Here is a tiny trained network, its code and every weight. The questions are about switching its units off for an input and a class, where a switched-off unit gives its printed mean instead of its output.

import numpy as np


def w(rows, s, z=0):
    codes = np.array(rows[::2]) - 128.0
    scale = np.full(codes.shape[1], s)
    scale[-1] = z or s
    return codes * scale


def norm(h):
    return h / np.sqrt((h * h).mean(-1, keepdims=True) + 1e-5)


def f(y):
    return y / 2 * (1 + np.tanh(0.7978845608 * (y + 0.044715 * y**3)))


def log_softmax(a):
    a = a - a.max(-1, keepdims=True)
    return a - np.log(np.exp(a).sum(-1, keepdims=True))


def net(x, mask):
    res = np.array(x, float).reshape(1, 7) / 4 @ E
    u = 0
    for l in range(2):
        y = f(norm(res) @ A[l][:, :-1].T + A[l][:, -1])
        res = res + np.where(mask[u : u + 3], y, B[l][:, -1]) @ B[l][:, :-1]
        u += 3
    return log_softmax(norm(res)[-1] @ U[:, :-1].T + U[:, -1])


A, B = {}, {}
E = w([
[130,127,132],'x0',
[166,76,52],'x1',
[127,131,124],'x2',
[172,79,54],'x3',
[133,127,125],'x4',
[254,160,143],'x5',
[131,126,127],'x6',
],0.0079)
A[0] = w([
[67,118,74,184],'0.n1',
[122,112,130,3],'0.n2',
[254,196,45,84],'0.n3',
],0.0084,0.0045)
B[0] = w([
[49,32,224,206],'0.n1',
[158,49,168,90],'0.n2',
[2,192,138,253],'0.n3',
],0.0097,0.0042)
A[1] = w([
[179,173,29,54],'1.n1',
[119,76,74,200],'1.n2',
[1,121,164,5],'1.n3',
],0.013,0.0022)
B[1] = w([
[240,99,50,155],'1.n1',
[77,93,245,161],'1.n2',
[254,156,35,254],'1.n3',
],0.0098,0.0084)
U = w([
[180,239,24,43],'0',
[248,20,33,97],'1',
[48,96,219,254],'2',
],0.012,0.007)

Each question gives the input, the list of numbers given to net, and the class t.
The units are the neurons (one row each of A and B). Each row of codes is followed by its name. A weight is (code - 128) times the scale printed after its matrix; where a second scale follows, it is the last column's (A, B and U).
mask holds one flag per neuron, layer by layer. A switched-off neuron (its flag False) gives its mean, the last column of its row in B, instead of its output. The means were averaged over made-up inputs and are rounded, as every weight is.
A unit's drop is (log p(t) with every unit on - log p(t) with that unit switched off) / (log p(t) with every unit on - log p(t) with every unit switched off).
The circuit of an input: a set's keep is (log p(t) with only the set's units on - log p(t) with every unit switched off) / (log p(t) with every unit on - log p(t) with every unit switched off). Starting from all 6 units, units are removed one at a time, each time the one whose removal leaves the highest keep (on an exact tie, the one counted first), for as long as the keep stays at least 0.8.
units of the circuit, in order: the units of the circuit, biggest drop first
top k neurons: the k neurons with the biggest drops, biggest first
k most important neurons of layer l: the k neurons of layer l with the biggest drops, biggest first
input [-7,-3,8,1,-2,-7,8], class 1: units of the circuit, in order => (1.n3 0.n3)
input [-7,-8,-2,-4,-3,-3,-3], class 0: units of the circuit, in order => (1.n3)
input [-2,6,-4,7,7,-2,1], class 2: top 2 neurons => (1.n3 1.n2)
input [6,-5,-7,-1,7,4,1], class 2: top 2 neurons => (1.n3 1.n1)
input [-6,-2,-3,3,-8,-3,-3], class 1: top 2 neurons => (1.n3 0.n1)
input [-8,6,-5,5,0,-1,-2], class 2: units of the circuit, in order => (1.n2 1.n3)
input [8,-5,8,0,-6,-8,-2], class 0: top 2 neurons => (1.n3 1.n1)
input [0,3,-7,-6,0,-7,1], class 1: top 2 neurons => (1.n3 0.n3)
input [1,-3,7,0,-5,1,-7], class 2: units of the circuit, in order => (1.n3 0.n3 0.n1)
input [-8,-4,5,2,-3,-2,4], class 1: top 2 neurons => (0.n3 0.n1)
input [1,1,-1,2,8,-3,-8], class 2: top 3 neurons => (0.n3 1.n2 1.n1)
input [8,-2,-3,-1,4,4,6], class 2: top 2 neurons => (1.n3 0.n1)
input [2,7,-6,2,8,-6,5], class 2: top 3 neurons => (1.n2 0.n3 1.n1)
input [-2,-8,2,8,6,-7,8], class 1: units of the circuit, in order => (1.n3 0.n1)
input [5,1,-3,-7,-5,0,-3], class 1: top 2 neurons => (0.n3 1.n3)
input [6,-3,4,3,-8,-2,8], class 1: units of the circuit, in order => (1.n3 0.n1)
input [-4,-7,6,2,-8,0,-4], class 1: units of the circuit, in order => (0.n3)
input [-1,5,2,-2,5,2,7], class 0: 2 most important neurons of layer 0 => (0.n3 0.n1)
input [4,-8,7,-6,-5,-2,4], class 0: 2 most important neurons of layer 1 => (1.n3 1.n2)
input [-2,-1,5,-6,2,7,5], class 2: top 2 neurons => (1.n3 1.n1)
input [-5,5,6,5,-7,-8,-7], class 2: 2 most important neurons of layer 1 => (1.n2 1.n1)
